Below are the code and all the weights of a small trained network. Each question names an input and a class and asks about switching units off, where a switched-off unit gives its printed mean instead of its output.

import numpy as np


def w(rows, s, z=0):
    codes = np.array(rows[::2]) - 128.0
    scale = np.full(codes.shape[1], s)
    scale[-1] = z or s
    return codes * scale


def f(y):
    return y / 2 * (1 + np.tanh(0.7978845608 * (y + 0.044715 * y**3)))


def log_softmax(a):
    a = a - a.max(-1, keepdims=True)
    return a - np.log(np.exp(a).sum(-1, keepdims=True))


def net(x, mask):
    res = np.array(x, float).reshape(1, 5) / 4 @ E
    y = f(res @ A[0][:, :-1].T + A[0][:, -1])
    res = res + np.where(mask, y, B[0][:, -1]) @ B[0][:, :-1]
    return log_softmax(res[-1] @ U[:, :-1].T + U[:, -1])


A, B = {}, {}
E = w([
[161,125,109,59,104,178,108,68],'x0',
[143,254,135,155,120,114,156,93],'x1',
[123,137,129,100,131,113,138,136],'x2',
[138,130,118,127,126,119,115,136],'x3',
[94,118,37,136,67,128,194,138],'x4',
],0.017)
A[0] = w([
[166,13,170,108,169,115,90,149,186],'n1',
[125,137,98,40,117,193,90,43,158],'n2',
[173,199,207,140,159,140,101,125,134],'n3',
[111,132,129,208,157,71,145,170,196],'n4',
[161,150,182,158,176,102,81,125,174],'n5',
[187,193,224,151,166,100,119,69,143],'n6',
[186,110,130,72,73,176,128,67,160],'n7',
[66,121,167,228,165,23,164,210,246],'n8',
[159,89,171,119,200,162,91,144,154],'n9',
[141,25,200,82,225,122,62,144,181],'n10',
[181,199,182,143,194,118,125,97,141],'n11',
[118,47,76,128,83,139,174,165,143],'n12',
[78,2,55,91,76,139,172,177,144],'n13',
[200,113,96,27,80,190,102,3,167],'n14',
[124,213,26,173,54,107,202,78,90],'n15',
[199,121,99,36,93,202,113,46,162],'n16',
[196,109,129,61,117,171,77,97,145],'n17',
[95,122,212,115,144,135,127,122,167],'n18',
[78,26,78,124,61,117,139,159,134],'n19',
],0.0085,0.011)
B[0] = w([
[101,151,112,167,170,158,165,159,227],'n1',
[174,184,75,102,140,154,120,111,214],'n2',
[172,140,169,58,83,77,68,68,197],'n3',
[117,89,187,113,127,81,129,156,199],'n4',
[150,140,154,126,129,86,122,135,198],'n5',
[157,147,153,84,75,59,84,84,214],'n6',
[164,153,39,120,127,168,135,121,201],'n7',
[63,29,254,128,136,24,126,174,252],'n8',
[165,152,115,178,144,122,201,139,191],'n9',
[155,169,92,231,233,149,242,231,243],'n10',
[166,118,176,92,73,50,96,78,199],'n11',
[76,78,120,76,110,147,104,117,202],'n12',
[86,71,101,69,102,168,86,103,241],'n13',
[182,171,20,130,115,182,88,105,249],'n14',
[166,164,73,236,233,137,243,240,212],'n15',
[163,161,46,106,119,196,131,87,231],'n16',
[152,167,84,133,123,146,134,113,196],'n17',
[145,145,144,165,125,91,147,126,172],'n18',
[67,51,133,72,86,153,63,107,212],'n19',
],0.009,0.017)
U = w([
[102,119,158,245,223,87,254,242,252],'0',
[217,204,59,197,192,215,234,191,142],'1',
[2,42,173,86,67,129,37,159,80],'2',
[102,96,62,63,71,221,19,55,58],'3',
[144,110,232,109,64,41,47,98,81],'4',
[209,193,111,102,52,121,16,14,44],'5',
],0.007,0.0028)

Each question gives the input, the list of numbers given to net, and the class t.
The units are the neurons (one row each of A and B). Each row of codes is followed by its name. A weight is (code - 128) times the scale printed after its matrix; where a second scale follows, it is the last column's (A, B and U).
mask holds one flag per neuron, in row order. A switched-off neuron (its flag False) gives its mean, the last column of its row in B, instead of its output. The means were averaged over made-up inputs and are rounded, as every weight is.
A unit's drop is (log p(t) with every unit on - log p(t) with that unit switched off) / (log p(t) with every unit on - log p(t) with every unit switched off).
The circuit of an input: a set's keep is (log p(t) with only the set's units on - log p(t) with every unit switched off) / (log p(t) with every unit on - log p(t) with every unit switched off). Starting from the 12 units with the biggest drops (on a tie, the unit counted first), units are removed one at a time, each time the one whose removal leaves the highest keep (on an exact tie, the one counted first), for as long as the keep stays at least 0.8.
circuit, biggest first: the units of the circuit, biggest drop first
top k neurons: the k neurons with the biggest drops, biggest first
drop when u is switched off: that unit's drop, to one decimal
input [2,-2,5,-5,1], class 3: circuit, biggest first	n15
input [8,0,-3,7,-1], class 1: top 2 neurons	n19, n13
input [0,4,-7,3,5], class 0: circuit, biggest first	n14, n16
input [-3,0,-4,-4,8], class 2: top 4 neurons	n10, n19, n13, n12
input [-5,-7,4,-5,1], class 2: top 4 neurons	n19, n13, n15, n12
input [-5,3,-2,-5,1], class 0: top 2 neurons	n19, n13
input [1,-1,6,-5,2], class 3: top 2 neurons	n8, n10
input [1,-7,-3,5,-1], class 1: top 2 neurons	n10, n8
input [1,4,-7,6,0], class 5: top 2 neurons	n10, n8
input [0,-5,-2,-7,5], class 2: top 2 neurons	n14, n16
input [-4,1,2,8,5], class 0: top 4 neurons	n15, n3, n6, n11
input [-1,1,0,-6,-2], class 4: top 2 neurons	n15, n10
input [-6,0,7,3,8], class 2: top 4 neurons	n10, n19, n13, n12
input [3,0,-7,1,1], class 3: circuit, biggest first	n10
input [0,3,-7,3,-2], class 4: top 2 neurons	n14, n16
input [-3,5,3,0,1], class 0: drop when n15 is switched off	1.4
input [-5,2,-2,2,8], class 0: drop when n15 is switched off	6.7
input [1,-5,4,-6,8], class 3: drop when n8 is switched off	0.5
input [2,-8,-8,7,-1], class 1: drop when n10 is switched off	3.0
input [-1,0,2,-3,-6], class 0: top neuron	n10
